Below is a small trained network, with its code and all its weights. Each question gives an input and a class and asks what happens when units are switched off, that is, made to give their printed mean instead of their output.

import numpy as np


def w(rows, s, z=0):
    codes = np.array(rows[::2]) - 128.0
    scale = np.full(codes.shape[1], s)
    scale[-1] = z or s
    return codes * scale


def f(y):
    return y / 2 * (1 + np.tanh(0.7978845608 * (y + 0.044715 * y**3)))


def log_softmax(a):
    a = a - a.max(-1, keepdims=True)
    return a - np.log(np.exp(a).sum(-1, keepdims=True))


def net(x, mask):
    res = np.array(x, float).reshape(1, 5) / 4 @ E
    y = f(res @ A[0][:, :-1].T + A[0][:, -1])
    res = res + np.where(mask, y, B[0][:, -1]) @ B[0][:, :-1]
    return log_softmax(res[-1] @ U[:, :-1].T + U[:, -1])


A, B = {}, {}
E = w([
[140,95,171,154,214,231,209,146,191,122,145,115],'x0',
[214,145,120,105,173,205,104,39,113,80,162,26],'x1',
[97,116,69,156,93,135,84,188,175,235,91,41],'x2',
[152,2,155,92,165,135,52,184,138,63,110,128],'x3',
[197,132,101,61,92,92,97,38,179,127,45,128],'x4',
],0.0087)
A[0] = w([
[198,175,125,77,44,94,78,5,163,132,134,107,221],'N0',
[165,110,174,108,237,246,159,82,169,109,202,23,253],'N1',
[111,2,114,169,109,96,34,201,214,111,76,97,245],'N2',
[101,143,153,125,158,116,161,174,74,81,157,173,144],'N3',
[32,171,171,162,92,75,206,183,89,124,133,227,227],'N4',
[95,199,127,214,74,133,236,126,149,142,155,182,236],'N5',
],0.0051,0.0029)
B[0] = w([
[197,230,29,61,171,61,133,100,99,74,1,127,226],'N0',
[160,128,101,182,208,191,209,171,103,59,107,68,251],'N1',
[148,61,95,36,92,212,70,140,112,182,98,129,219],'N2',
[148,132,191,126,184,117,108,112,133,132,178,150,176],'N3',
[130,162,204,135,141,70,116,127,163,189,189,157,254],'N4',
[55,151,141,212,177,42,129,151,171,102,134,85,224],'N5',
],0.0075,0.0089)
U = w([
[86,116,139,154,122,153,126,150,121,179,182,99,60],'0',
[150,103,203,123,148,95,141,119,87,75,191,173,160],'1',
[109,110,152,112,80,165,116,128,144,161,100,184,5],'2',
[158,66,132,82,157,196,135,142,184,118,108,116,172],'3',
[171,194,61,92,132,78,139,61,122,81,79,118,178],'4',
[116,114,87,106,2,101,95,160,97,197,102,98,197],'5',
[147,165,123,219,160,194,208,130,115,84,127,74,99],'6',
[75,173,158,162,113,57,152,136,222,189,131,135,118],'7',
],0.0085,0.0019)

Each question gives the input, the list of numbers given to net, and the class t.
The units are the neurons (one row each of A and B). Each row of codes is followed by its name. A weight is (code - 128) times the scale printed after its matrix; where a second scale follows, it is the last column's (A, B and U).
mask holds one flag per neuron, in row order. A switched-off neuron (its flag False) gives its mean, the last column of its row in B, instead of its output. The means were averaged over made-up inputs and are rounded, as every weight is.
A unit's drop is (log p(t) with every unit on - log p(t) with that unit switched off) / (log p(t) with every unit on - log p(t) with every unit switched off).
The circuit of an input: a set's keep is (log p(t) with only the set's units on - log p(t) with every unit switched off) / (log p(t) with every unit on - log p(t) with every unit switched off). Starting from all 6 units, units are removed one at a time, each time the one whose removal leaves the highest keep (on an exact tie, the one counted first), for as long as the keep stays at least 0.8.
units of the circuit, in order: the units of the circuit, biggest drop first
unit that matters most: the unit with the biggest drop
top k neurons: the k neurons with the biggest drops, biggest first
drop of u: that unit's drop, to one decimal
input [2,-8,8,6,-5], class 5: unit that matters most	N2
input [-4,-5,2,8,-7], class 5: top 2 neurons	(N2 N1)
input [2,-8,5,4,3], class 5: top 3 neurons	(N2 N1 N3)
input [1,-4,-2,2,-7], class 7: units of the circuit, in order	(N4 N1)
input [-2,-2,5,6,-6], class 5: top 2 neurons	(N1 N2)
input [-8,-6,6,-8,1], class 7: top 2 neurons	(N5 N4)
input [1,-1,-7,-7,-7], class 7: top 2 neurons	(N5 N4)
input [4,-4,7,-2,3], class 5: top 4 neurons	(N2 N1 N4 N3)
input [4,-4,5,1,0], class 5: top 3 neurons	(N1 N2 N3)
input [-3,-5,-3,0,-5], class 7: drop of N4	0.3
input [1,-7,-5,1,4], class 7: drop of N4	0.3
input [2,4,-8,4,1], class 6: drop of N5	0.0
input [-1,-4,-2,-3,-7], class 7: drop of N4	0.1
